Below is a small trained network, with its code and all its weights. Each question gives an input and a class and asks what happens when units are switched off, that is, made to give their printed mean instead of their output.

import numpy as np


def w(rows, s, z=0):
    codes = np.array(rows[::2]) - 128.0
    scale = np.full(codes.shape[1], s)
    scale[-1] = z or s
    return codes * scale


def norm(h):
    return h / np.sqrt((h * h).mean(-1, keepdims=True) + 1e-5)


def f(y):
    return np.maximum(y, 0)


def log_softmax(a):
    a = a - a.max(-1, keepdims=True)
    return a - np.log(np.exp(a).sum(-1, keepdims=True))


def net(x, mask):
    res = np.array(x, float).reshape(1, 5) / 4 @ E
    u = 0
    for l in range(4):
        y = f(norm(res) @ A[l][:, :-1].T + A[l][:, -1])
        res = res + np.where(mask[u : u + 3], y, B[l][:, -1]) @ B[l][:, :-1]
        u += 3
    return log_softmax(norm(res)[-1] @ U[:, :-1].T + U[:, -1])


A, B = {}, {}
E = w([
[134,244,96,72,200,88,81],'x0',
[251,233,76,60,96,34,222],'x1',
[220,124,223,123,95,124,64],'x2',
[179,154,130,124,148,220,134],'x3',
[83,152,94,229,92,75,120],'x4',
],0.0021)
A[0] = w([
[160,164,167,138,116,82,94,2],'0.n0',
[131,61,143,111,70,70,170,60],'0.n1',
[160,218,87,3,193,67,184,76],'0.n2',
],0.0028,0.00049)
B[0] = w([
[92,93,126,175,152,183,96,155],'0.n0',
[154,252,96,170,120,94,175,174],'0.n1',
[194,221,66,26,172,178,49,253],'0.n2',
],0.0028,0.0027)
A[1] = w([
[62,80,148,78,141,83,147,12],'1.n0',
[100,126,195,115,123,44,39,34],'1.n1',
[105,139,68,130,101,4,149,28],'1.n2',
],0.0032,0.0011)
B[1] = w([
[109,152,86,151,160,172,126,162],'1.n0',
[57,77,106,181,253,176,81,203],'1.n1',
[157,149,245,131,90,85,114,253],'1.n2',
],0.0038,0.0013)
A[2] = w([
[197,107,203,222,87,236,63,67],'2.n0',
[176,188,135,202,85,169,197,2],'2.n1',
[3,76,55,98,160,249,230,10],'2.n2',
],0.0023,0.00082)
B[2] = w([
[121,147,64,52,154,112,141,243],'2.n0',
[98,131,101,157,108,107,113,183],'2.n1',
[57,107,143,221,174,79,4,249],'2.n2',
],0.0045,0.0016)
A[3] = w([
[245,149,135,3,158,134,147,246],'3.n0',
[235,126,166,85,130,152,115,4],'3.n1',
[207,78,189,109,125,178,117,251],'3.n2',
],0.0043,0.00033)
B[3] = w([
[120,242,3,82,188,165,66,253],'3.n0',
[87,244,4,124,168,92,141,189],'3.n1',
[176,165,61,2,84,118,193,171],'3.n2',
],0.0038,0.0046)
U = w([
[144,170,236,163,121,56,127,89],'0',
[180,254,18,20,159,137,132,169],'1',
[153,21,196,22,111,211,125,94],'2',
[24,52,143,198,197,157,53,176],'3',
[181,98,203,108,165,129,200,1],'4',
[157,96,134,198,12,62,230,124],'5',
],0.008,0.0073)

Each question gives the input, the list of numbers given to net, and the class t.
The units are the neurons (one row each of A and B). Each row of codes is followed by its name. A weight is (code - 128) times the scale printed after its matrix; where a second scale follows, it is the last column's (A, B and U).
mask holds one flag per neuron, layer by layer. A switched-off neuron (its flag False) gives its mean, the last column of its row in B, instead of its output. The means were averaged over made-up inputs and are rounded, as every weight is.
A unit's drop is (log p(t) with every unit on - log p(t) with that unit switched off) / (log p(t) with every unit on - log p(t) with every unit switched off).
The circuit of an input: a set's keep is (log p(t) with only the set's units on - log p(t) with every unit switched off) / (log p(t) with every unit on - log p(t) with every unit switched off). Starting from all 12 units, units are removed one at a time, each time the one whose removal leaves the highest keep (on an exact tie, the one counted first), for as long as the keep stays at least 0.8.
units of the circuit, in order: the units of the circuit, biggest drop first
most important unit: the unit with the biggest drop
k most important neurons: the k neurons with the biggest drops, biggest first
k most important neurons of layer l: the k neurons of layer l with the biggest drops, biggest first
drop when u is switched off: that unit's drop, to one decimal
input [-1,0,-2,-6,2], class 5: units of the circuit, in order -> 3.n0, 0.n2
input [-4,-4,-1,8,-5], class 2: units of the circuit, in order -> 3.n0, 3.n2, 0.n2
input [-7,4,1,6,7], class 5: units of the circuit, in order -> 3.n0
input [-6,0,8,-3,6], class 5: units of the circuit, in order -> 3.n0, 2.n2
input [-4,-7,7,-6,-1], class 2: units of the circuit, in order -> 2.n2, 3.n2
input [0,-6,8,-6,-6], class 2: units of the circuit, in order -> 3.n2, 3.n0
input [0,-1,8,-6,8], class 3: 3 most important neurons -> 1.n1, 0.n0, 3.n2
input [4,-5,4,-3,-2], class 3: units of the circuit, in order -> 1.n1, 3.n0
input [0,2,5,-4,3], class 0: 2 most important neurons -> 3.n0, 0.n2
input [-8,0,6,-1,3], class 5: 3 most important neurons -> 3.n0, 0.n2, 0.n1
input [-8,-2,5,-8,0], class 5: 2 most important neurons -> 3.n0, 2.n2
input [2,0,-5,-3,8], class 5: 2 most important neurons of layer 3 -> 3.n0, 3.n1
input [-7,-4,8,-8,-3], class 2: 2 most important neurons -> 3.n2, 2.n2
input [5,-2,5,-8,5], class 3: most important unit -> 1.n1
input [-6,-4,3,2,1], class 2: 2 most important neurons -> 3.n0, 3.n2
input [-6,-3,8,-7,-8], class 1: 2 most important neurons of layer 3 -> 3.n2, 3.n1
input [-2,0,1,-2,2], class 0: 2 most important neurons of layer 3 -> 3.n0, 3.n2
input [3,-5,4,-1,-2], class 3: 2 most important neurons of layer 1 -> 1.n1, 1.n2
input [-2,1,-5,2,4], class 3: drop when 3.n2 is switched off -> 0.2
input [5,-2,-6,1,4], class 3: drop when 3.n2 is switched off -> 0.2
